Below is a small trained network, with its code and all its weights. Each question gives an input and a class and asks what happens when units are switched off, that is, made to give their printed mean instead of their output.

import numpy as np


def w(rows, s, z=0):
    codes = np.array(rows[::2]) - 128.0
    scale = np.full(codes.shape[1], s)
    scale[-1] = z or s
    return codes * scale


def f(y):
    return np.maximum(y, 0)


def log_softmax(a):
    a = a - a.max(-1, keepdims=True)
    return a - np.log(np.exp(a).sum(-1, keepdims=True))


def net(x, mask):
    res = np.array(x, float).reshape(1, 4) / 4 @ E
    y = f(res @ A[0][:, :-1].T + A[0][:, -1])
    res = res + np.where(mask, y, B[0][:, -1]) @ B[0][:, :-1]
    return log_softmax(res[-1] @ U[:, :-1].T + U[:, -1])


A, B = {}, {}
E = w([
[134,58,20],'x0',
[254,124,126],'x1',
[129,147,118],'x2',
[129,139,122],'x3',
],0.013)
A[0] = w([
[49,140,119,250],'neuron 1',
[139,179,248,59],'neuron 2',
[137,83,61,25],'neuron 3',
[122,180,173,10],'neuron 4',
[123,98,48,10],'neuron 5',
[214,126,136,156],'neuron 6',
[58,113,137,73],'neuron 7',
[124,164,148,25],'neuron 8',
[227,120,139,175],'neuron 9',
],0.015,0.0014)
B[0] = w([
[36,224,216,206],'neuron 1',
[223,31,16,255],'neuron 2',
[167,68,20,190],'neuron 3',
[161,65,84,191],'neuron 4',
[193,79,93,190],'neuron 5',
[43,240,233,202],'neuron 6',
[105,149,221,188],'neuron 7',
[152,116,93,161],'neuron 8',
[2,212,176,214],'neuron 9',
],0.009,0.014)
U = w([
[3,247,242,253],'0',
[239,76,47,3],'1',
],0.011,0.0021)

Each question gives the input, the list of numbers given to net, and the class t.
The units are the neurons (one row each of A and B). Each row of codes is followed by its name. A weight is (code - 128) times the scale printed after its matrix; where a second scale follows, it is the last column's (A, B and U).
mask holds one flag per neuron, in row order. A switched-off neuron (its flag False) gives its mean, the last column of its row in B, instead of its output. The means were averaged over made-up inputs and are rounded, as every weight is.
A unit's drop is (log p(t) with every unit on - log p(t) with that unit switched off) / (log p(t) with every unit on - log p(t) with every unit switched off).
The circuit of an input: a set's keep is (log p(t) with only the set's units on - log p(t) with every unit switched off) / (log p(t) with every unit on - log p(t) with every unit switched off). Starting from all 9 units, units are removed one at a time, each time the one whose removal leaves the highest keep (on an exact tie, the one counted first), for as long as the keep stays at least 0.8.
units of the circuit, in order: the units of the circuit, biggest drop first
top k neurons: the k neurons with the biggest drops, biggest first
drop when u is switched off: that unit's drop, to one decimal
input [-3,2,-5,-1], class 1: units of the circuit, in order -> (neuron 1)
input [6,6,5,-7], class 0: top 3 neurons -> (neuron 9; neuron 6; neuron 2)
input [5,6,-5,-7], class 0: top 2 neurons -> (neuron 9; neuron 6)
input [-6,5,-5,-1], class 1: top 4 neurons -> (neuron 2; neuron 1; neuron 4; neuron 7)
input [-2,-1,-5,-8], class 1: top 3 neurons -> (neuron 9; neuron 6; neuron 1)
input [-3,-2,6,-2], class 1: top 3 neurons -> (neuron 9; neuron 6; neuron 2)
input [-3,7,-2,-2], class 0: drop when neuron 3 is switched off -> 0.0
input [-4,-2,-3,-1], class 1: drop when neuron 2 is switched off -> 0.1
input [-8,6,2,-3], class 1: drop when neuron 2 is switched off -> 4.8
input [6,6,5,5], class 0: top 3 neurons -> (neuron 9; neuron 6; neuron 2)
